Below is a small trained network, with its code and all its weights. Each question gives an input and a target symbol and asks what happens when units are switched off, that is, made to give their printed mean instead of their output.

import numpy as np


def w(rows, s, z=0):
    codes = np.array(rows[::2]) - 128.0
    scale = np.full(codes.shape[1], s)
    scale[-1] = z or s
    return codes * scale


def norm(h):
    return h / np.sqrt((h * h).mean(-1, keepdims=True) + 1e-5)


def f(y):
    return np.maximum(y, 0)


def softmax(a):
    e = np.exp(a - a.max(-1, keepdims=True))
    return e / e.sum(-1, keepdims=True)


def log_softmax(a):
    a = a - a.max(-1, keepdims=True)
    return a - np.log(np.exp(a).sum(-1, keepdims=True))


def net(x, mask):
    ids = ['βεηπσω'.index(c) for c in x.split()]
    T = len(ids)
    res = E[ids] + P[:T]
    u = 0
    for l in range(2):
        q, k, v = (norm(res) @ M[l].T for M in (Q, K, V))
        z = softmax(np.where(np.tri(T) > 0, q @ k.T / 2**0.5, -1e9)) @ v
        res = res + np.where(mask[u], z, O[l][:, -1]) @ O[l][:, :-1]
        u += 1
        y = f(norm(res) @ A[l][:, :-1].T + A[l][:, -1])
        res = res + np.where(mask[u : u + 16], y, B[l][:, -1]) @ B[l][:, :-1]
        u += 16
    return log_softmax(norm(res)[-1] @ U[:, :-1].T + U[:, -1])


Q, K, V, O, A, B = {}, {}, {}, {}, {}, {}
E = w([
[123,151,123],'β',
[190,165,207],'ε',
[122,170,147],'η',
[251,111,104],'π',
[130,105,131],'σ',
[129,130,139],'ω',
],0.023)
P = w([
[154,156,100],'0',
[101,72,254],'1',
[109,62,248],'2',
[118,65,232],'3',
[143,71,220],'4',
[143,76,219],'5',
[155,73,216],'6',
[145,79,223],'7',
],0.0062)
Q[0] = w([
[75,78,245],'0.h0',
[144,133,58],'0.h0',
],0.011)
K[0] = w([
[123,229,2],'0.h0',
[107,78,209],'0.h0',
],0.0075)
V[0] = w([
[112,208,45],'0.h0',
[254,186,231],'0.h0',
],0.0077)
O[0] = w([
[176,168,2,125],'0.h0',
[35,146,93,255],'0.h0',
],0.0071,0.0091)
A[0] = w([
[189,211,107,87],'0.n0',
[92,10,157,74],'0.n1',
[158,135,199,66],'0.n2',
[118,83,90,89],'0.n3',
[204,102,217,118],'0.n4',
[103,136,129,96],'0.n5',
[86,106,174,169],'0.n6',
[145,82,177,1],'0.n7',
[174,114,179,133],'0.n8',
[32,121,85,165],'0.n9',
[155,147,105,64],'0.n10',
[116,168,113,171],'0.n11',
[217,80,58,73],'0.n12',
[69,106,107,112],'0.n13',
[135,131,202,98],'0.n14',
[116,108,199,116],'0.n15',
],0.011,0.0062)
B[0] = w([
[103,102,90,162],'0.n0',
[110,183,131,207],'0.n1',
[91,107,106,170],'0.n2',
[143,130,128,139],'0.n3',
[91,83,154,231],'0.n4',
[121,138,116,141],'0.n5',
[124,138,89,254],'0.n6',
[92,148,88,135],'0.n7',
[125,108,122,193],'0.n8',
[117,190,160,250],'0.n9',
[122,156,122,133],'0.n10',
[83,113,126,180],'0.n11',
[254,132,126,187],'0.n12',
[109,158,153,182],'0.n13',
[101,113,100,194],'0.n14',
[109,117,108,217],'0.n15',
],0.012,0.0058)
Q[1] = w([
[127,92,222],'1.h0',
[192,7,193],'1.h0',
],0.014)
K[1] = w([
[68,94,154],'1.h0',
[142,125,252],'1.h0',
],0.021)
V[1] = w([
[148,83,247],'1.h0',
[56,67,160],'1.h0',
],0.014)
O[1] = w([
[66,158,48,57],'1.h0',
[250,220,3,253],'1.h0',
],0.0076,0.0029)
A[1] = w([
[198,76,118,98],'1.n0',
[111,129,173,120],'1.n1',
[156,199,146,127],'1.n2',
[173,169,130,118],'1.n3',
[110,135,150,135],'1.n4',
[252,53,125,130],'1.n5',
[135,107,180,128],'1.n6',
[199,60,141,212],'1.n7',
[174,165,73,65],'1.n8',
[169,60,160,115],'1.n9',
[150,75,119,102],'1.n10',
[116,156,58,91],'1.n11',
[165,116,126,115],'1.n12',
[110,134,144,131],'1.n13',
[192,12,170,244],'1.n14',
[127,133,189,150],'1.n15',
],0.022,0.011)
B[1] = w([
[145,126,160,179],'1.n0',
[120,86,137,173],'1.n1',
[163,113,136,188],'1.n2',
[82,80,133,152],'1.n3',
[139,152,108,167],'1.n4',
[167,131,183,226],'1.n5',
[184,76,111,167],'1.n6',
[254,237,184,220],'1.n7',
[80,82,125,171],'1.n8',
[201,155,145,180],'1.n9',
[127,111,171,155],'1.n10',
[180,64,62,190],'1.n11',
[139,124,201,150],'1.n12',
[127,152,140,160],'1.n13',
[195,207,138,251],'1.n14',
[133,87,120,192],'1.n15',
],0.014,0.012)
U = w([
[254,180,116,115],'β',
[137,244,11,39],'ε',
[183,30,169,5],'η',
[66,91,132,167],'π',
[154,76,19,221],'σ',
[86,218,113,169],'ω',
],0.0099,0.0028)

Each question gives the input, a string of symbols that net reads in full, and the target symbol t.
The units are the heads (2 rows each of Q, K, V and O) and the neurons (one row each of A and B). Each row of codes is followed by its name. A weight is (code - 128) times the scale printed after its matrix; where a second scale follows, it is the last column's (O, A, B and U).
mask holds one flag per unit, layer by layer, with each layer's heads first. A switched-off unit (its flag False) gives its mean, the last column of its rows in O or B, instead of its output. The means were averaged over made-up inputs and are rounded, as every weight is.
A unit's drop is (log p(t) with every unit on - log p(t) with that unit switched off) / (log p(t) with every unit on - log p(t) with every unit switched off).
The circuit of an input: a set's keep is (log p(t) with only the set's units on - log p(t) with every unit switched off) / (log p(t) with every unit on - log p(t) with every unit switched off). Starting from the 12 units with the biggest drops (on a tie, the unit counted first), units are removed one at a time, each time the one whose removal leaves the highest keep (on an exact tie, the one counted first), for as long as the keep stays at least 0.8.
units of the circuit, in order: the units of the circuit, biggest drop first
most important unit: the unit with the biggest drop
top k neurons: the k neurons with the biggest drops, biggest first
k most important neurons of layer l: the k neurons of layer l with the biggest drops, biggest first
drop when u is switched off: that unit's drop, to one decimal
input ω ω σ η ω ω η, target ω: most important unit -> 0.h0
input η σ σ, target η: units of the circuit, in order -> 1.n14, 1.n7
input η β π σ σ, target η: 2 most important neurons of layer 0 -> 0.n1, 0.n12
input ω σ η σ, target ω: top 3 neurons -> 1.n7, 0.n9, 1.n14
input ω σ β, target ω: top 2 neurons -> 1.n7, 1.n14
input ω π β π ω ω σ, target ω: top 2 neurons -> 0.n9, 1.n7
input σ ε η β ω η π ε, target σ: top 3 neurons -> 1.n7, 1.n14, 1.n11
input ε β π β, target ε: top 2 neurons -> 1.n7, 1.n5
input ω η ε ε β ω, target ω: 4 most important neurons of layer 1 -> 1.n7, 1.n14, 1.n5, 1.n9
input ε π π π η, target ε: top 2 neurons -> 0.n4, 1.n7
input σ σ ε π σ ε ω, target σ: 2 most important neurons of layer 1 -> 1.n7, 1.n14
input ω ε η ε η η β, target ω: 3 most important neurons of layer 0 -> 0.n9, 0.n12, 0.n4
input π β π σ η, target π: top 3 neurons -> 1.n7, 1.n14, 0.n12
input π ω ε ω, target π: top 2 neurons -> 1.n7, 1.n14
input ε η π σ σ, target ε: most important unit -> 0.n1
input σ σ σ ω σ, target σ: drop when 0.h0 is switched off -> 1.3
input ε ε ε η, target ε: drop when 1.n7 is switched off -> 0.2
input ω ε σ ω, target ω: drop when 1.n7 is switched off -> 0.3
input ε β σ σ ω, target ε: 2 most important neurons of layer 0 -> 0.n9, 0.n1
input σ ε σ, target σ: most important unit -> 0.h0
